[[155 135 137]
 [121 126 126]
 [130 132 137]
 [114 130 130]]
=>
[[114 130 130]
 [121 126 126]
 [130 132 137]
 [155 135 137]]

[[109 133 146 143]
 [153 115 134 132]
 [120 123 140 142]
 [108 138 138 145]
 [124 120 134 121]]
=>
[[108 138 138 145]
 [109 133 146 143]
 [120 123 140 142]
 [124 120 134 121]
 [153 115 134 132]]

[[120 117 134]
 [110 112  99]
 [129 124 150]
 [142 134 116]
 [101 113 144]]
=>
[[101 113 144]
 [110 112  99]
 [120 117 134]
 [129 124 150]
 [142 134 116]]

[[123 142 128 130 132 136 134 139 112 115 144]
 [120 117 123 135 134 138 135 128 138 141 119]
 [130 157 145 118 117 149 120 127 122 117 136]
 [129 127 132 127 104 136 122 113 128 131 125]
 [119 122 141 136 131 106 123 135 117 122 140]]
=>
[[119 122 141 136 131 106 123 135 117 122 140]
 [120 117 123 135 134 138 135 128 138 141 119]
 [123 142 128 130 132 136 134 139 112 115 144]
 [129 127 132 127 104 136 122 113 128 131 125]
 [130 157 145 118 117 149 120 127 122 117 136]]

[[137 130 142 124 144 130 134 120 110 142 116 133 110]
 [120 103 136 125 124 109 136 119 122 119 137 129 122]
 [146 140 116 127 109 148 126 114 131 122 121 130 127]]
=>
[[120 103 136 125 124 109 136 119 122 119 137 129 122]
 [137 130 142 124 144 130 134 120 110 142 116 133 110]
 [146 140 116 127 109 148 126 114 131 122 121 130 127]]

[[129 118 134 128 132 115 126 132 114 117 124]
 [128 137 133 138 132 140 136 129 129 138 135]
 [139 122 129 134 128 121 139 131 138 119 136]
 [133 126 137 127 133 123 129 136 125 126 141]
 [134 128 146 131 129 130 124 127 124 131 148]
 [117 130 112 141 134 127 141 133 149 126 120]]
=>
[[117 130 112 141 134 127 141 133 149 126 120]
 [128 137 133 138 132 140 136 129 129 138 135]
 [129 118 134 128 132 115 126 132 114 117 124]
 [133 126 137 127 133 123 129 136 125 126 141]
 [134 128 146 131 129 130 124 127 124 131 148]
 [139 122 129 134 128 121 139 131 138 119 136]]

[[104 144]
 [154 132]
 [146 150]
 [120 143]
 [135 139]
 [137 125]]
=>
[[104 144]
 [120 143]
 [135 139]
 [137 125]
 [146 150]
 [154 132]]

[[111 120 119 118 123 125 124 136]
 [109 129 129 115 128 125 152 135]
 [137 142 130 126 126 136 135 146]
 [142 130 127 131 126 125 129 136]]
=>
[[109 129 129 115 128 125 152 135]
 [111 120 119 118 123 125 124 136]
 [137 142 130 126 126 136 135 146]
 [142 130 127 131 126 125 129 136]]
---
[[137 141 128 136]
 [103 127 123 131]]
=>
[[137 128]
 [103 123]]

[[123 136 129 124 106 122]
 [124 138 124 117 110 133]
 [122 137 131 125 103 122]
 [122 135 130 132 109 119]
 [123 139 120 115 112 133]
 [124 139 126 119 107 129]
 [121 135 132 129 107 119]
 [123 138 127 122 107 125]
 [124 138 128 121 107 126]]
=>
[[123 129 106]
 [124 124 110]
 [122 131 103]
 [122 130 109]
 [123 120 112]
 [124 126 107]
 [121 132 107]
 [123 127 107]
 [124 128 107]]

[[146 128 134 128]
 [122 137 116 119]
 [128 127 128 129]
 [121 126 134 109]
 [119 125 134 107]]
=>
[[146 134]
 [122 116]
 [128 128]
 [121 134]
 [119 134]]

[[129 119 134 124 144 134 146 122 122 129 134 137 153 144 120]
 [129 127 119 138 119 119 121 135 123 119 133 118 131 123 120]
 [135 121 123 139 143 126 144 134 121 119 138 129 146 139 123]
 [121 122 127 118 112 131 107 119 134 127 118 128 140 111 134]
 [123 139 141 125 149 138 151 124 140 136 114 139 124 152 142]
 [132 117 124 124 125 126 120 128 116 125 140 124 139 123 118]]
=>
[[129 134 144 146 122 134 153 120]
 [129 119 119 121 123 133 131 120]
 [135 123 143 144 121 138 146 123]
 [121 127 112 107 134 118 140 134]
 [123 141 149 151 140 114 124 142]
 [132 124 125 120 116 140 139 118]]

[[140 120 125 131 127 104 127 134 118 135 133 131 132 133]
 [133 126 127 135 126 111 132 133 116 128 130 129 128 130]
 [134 126 124 132 126 115 129 133 120 131 132 131 128 137]
 [133 128 119 121 128 127 129 130 129 128 123 131 125 137]
 [136 121 128 132 130 112 122 131 129 135 135 131 132 131]]
=>
[[140 125 127 127 118 133 132]
 [133 127 126 132 116 130 128]
 [134 124 126 129 120 132 128]
 [133 119 128 129 129 123 125]
 [136 128 130 122 129 135 132]]

[[141 122 116]
 [145 118 110]
 [144 118 117]
 [144 118 119]
 [132 134 124]
 [123 126 130]
 [100 141 144]
 [148 123 118]
 [104 139 150]
 [147 121 114]
 [136 124 126]
 [142 126 118]]
=>
[[141 116]
 [145 110]
 [144 117]
 [144 119]
 [132 124]
 [123 130]
 [100 144]
 [148 118]
 [104 150]
 [147 114]
 [136 126]
 [142 118]]

[[135 108]
 [123 138]
 [132  99]
 [128 112]
 [134 123]]
=>
[[135]
 [123]
 [132]
 [128]
 [134]]

[[134 127 136 156]
 [135 133 136 148]
 [131 133 141 147]
 [130 132 139 149]
 [129 130 147 145]
 [134 129 138 153]]
=>
[[134 136]
 [135 136]
 [131 141]
 [130 139]
 [129 147]
 [134 138]]

[[147 124 144 116 140 107]
 [156 118 144 132 140 143]
 [130 132 126 131 128 127]
 [125 123 137 132 124 125]
 [125 108 115 152 140 108]
 [128 127 129 131 126 130]]
=>
[[147 144 140]
 [156 144 140]
 [130 126 128]
 [125 137 124]
 [125 115 140]
 [128 129 126]]
